Below is a small trained network, with its code and all its weights. Each question gives an input and a class and asks what happens when units are switched off, that is, made to give their printed mean instead of their output.

import numpy as np


def w(rows, s, z=0):
    codes = np.array(rows[::2]) - 128.0
    scale = np.full(codes.shape[1], s)
    scale[-1] = z or s
    return codes * scale


def norm(h):
    return h / np.sqrt((h * h).mean(-1, keepdims=True) + 1e-5)


def f(y):
    return y / 2 * (1 + np.tanh(0.7978845608 * (y + 0.044715 * y**3)))


def log_softmax(a):
    a = a - a.max(-1, keepdims=True)
    return a - np.log(np.exp(a).sum(-1, keepdims=True))


def net(x, mask):
    res = np.array(x, float).reshape(1, 5) / 4 @ E
    u = 0
    for l in range(3):
        y = f(norm(res) @ A[l][:, :-1].T + A[l][:, -1])
        res = res + np.where(mask[u : u + 7], y, B[l][:, -1]) @ B[l][:, :-1]
        u += 7
    return log_softmax(norm(res)[-1] @ U[:, :-1].T + U[:, -1])


A, B = {}, {}
E = w([
[129,128,129],'x0',
[127,127,129],'x1',
[4,77,91],'x2',
[155,76,116],'x3',
[145,148,64],'x4',
],0.014)
A[0] = w([
[110,111,212,14],'L0N0',
[179,1,124,46],'L0N1',
[78,224,152,6],'L0N2',
[139,171,44,3],'L0N3',
[113,112,204,35],'L0N4',
[77,224,157,1],'L0N5',
[124,147,89,95],'L0N6',
],0.021,0.0057)
B[0] = w([
[180,29,100,189],'L0N0',
[131,228,16,253],'L0N1',
[140,206,4,201],'L0N2',
[186,33,113,203],'L0N3',
[172,39,104,184],'L0N4',
[146,208,8,201],'L0N5',
[111,77,122,155],'L0N6',
],0.036,0.0046)
A[1] = w([
[165,111,102,101],'L1N0',
[5,122,149,108],'L1N1',
[77,124,109,68],'L1N2',
[138,108,118,74],'L1N3',
[114,220,97,4],'L1N4',
[174,11,83,1],'L1N5',
[204,189,203,223],'L1N6',
],0.03,0.0017)
B[1] = w([
[84,174,99,181],'L1N0',
[75,22,130,162],'L1N1',
[121,81,136,148],'L1N2',
[119,145,137,143],'L1N3',
[215,119,60,218],'L1N4',
[61,217,217,248],'L1N5',
[46,1,118,169],'L1N6',
],0.043,0.018)
A[2] = w([
[185,90,153,47],'L2N0',
[152,112,166,56],'L2N1',
[134,149,167,118],'L2N2',
[169,112,171,62],'L2N3',
[214,151,203,2],'L2N4',
[160,3,194,202],'L2N5',
[140,122,175,97],'L2N6',
],0.031,0.0037)
B[2] = w([
[123,120,158,130],'L2N0',
[109,110,92,118],'L2N1',
[53,206,118,178],'L2N2',
[80,99,120,113],'L2N3',
[37,173,132,127],'L2N4',
[96,1,158,254],'L2N5',
[96,163,59,147],'L2N6',
],0.042,0.0085)
U = w([
[153,150,7,104],'0',
[54,185,145,125],'1',
[130,119,118,216],'2',
[94,24,110,108],'3',
[134,137,117,196],'4',
[178,152,160,81],'5',
[231,115,230,47],'6',
[244,127,236,5],'7',
],0.018)

Each question gives the input, the list of numbers given to net, and the class t.
The units are the neurons (one row each of A and B). Each row of codes is followed by its name. A weight is (code - 128) times the scale printed after its matrix; where a second scale follows, it is the last column's (A, B and U).
mask holds one flag per neuron, layer by layer. A switched-off neuron (its flag False) gives its mean, the last column of its row in B, instead of its output. The means were averaged over made-up inputs and are rounded, as every weight is.
A unit's drop is (log p(t) with every unit on - log p(t) with that unit switched off) / (log p(t) with every unit on - log p(t) with every unit switched off).
The circuit of an input: a set's keep is (log p(t) with only the set's units on - log p(t) with every unit switched off) / (log p(t) with every unit on - log p(t) with every unit switched off). Starting from the 12 units with the biggest drops (on a tie, the unit counted first), units are removed one at a time, each time the one whose removal leaves the highest keep (on an exact tie, the one counted first), for as long as the keep stays at least 0.8.
units of the circuit, in order: the units of the circuit, biggest drop first
k most important neurons: the k neurons with the biggest drops, biggest first
top k neurons in layer l: the k neurons of layer l with the biggest drops, biggest first
drop of u: that unit's drop, to one decimal
input [-1,5,-8,1,-6], class 3: units of the circuit, in order => L1N6
input [6,1,-8,6,6], class 3: units of the circuit, in order => L0N2; L0N5
input [-4,-4,8,-6,-4], class 3: units of the circuit, in order => L0N1; L1N1
input [-7,3,3,-8,-6], class 0: 2 most important neurons => L0N5; L0N2
input [4,-5,4,6,7], class 1: units of the circuit, in order => L0N3; L1N5
input [6,3,-8,5,8], class 1: units of the circuit, in order => L0N1; L1N4
input [4,3,5,6,-4], class 0: units of the circuit, in order => L0N1; L1N5
input [-2,-1,8,-7,7], class 3: top 4 neurons in layer 0 => L0N1; L0N0; L0N4; L0N6
input [3,-1,8,-6,-6], class 3: 2 most important neurons => L0N3; L0N1
input [6,0,-6,-2,8], class 1: 2 most important neurons => L0N3; L1N5
input [-4,1,-3,-7,-7], class 0: 3 most important neurons => L0N5; L0N2; L0N3
input [1,3,4,4,3], class 0: 2 most important neurons => L0N1; L2N5
input [-4,2,-8,-6,5], class 3: 2 most important neurons => L1N6; L0N1
input [0,5,-1,4,-8], class 1: units of the circuit, in order => L1N5
input [5,5,-8,6,3], class 3: 3 most important neurons => L1N6; L0N2; L0N5
input [3,-7,-5,8,-8], class 0: top 3 neurons in layer 0 => L0N1; L0N3; L0N6
input [-2,-2,-7,5,7], class 1: top 2 neurons in layer 1 => L1N0; L1N1
input [-1,-1,4,8,3], class 0: 2 most important neurons => L0N1; L1N5
input [-4,-6,-7,-4,4], class 3: 2 most important neurons => L1N6; L0N1
input [-2,-4,-7,4,8], class 1: most important neuron => L0N3
input [-2,-6,-3,8,1], class 0: drop of L0N1 => 0.3
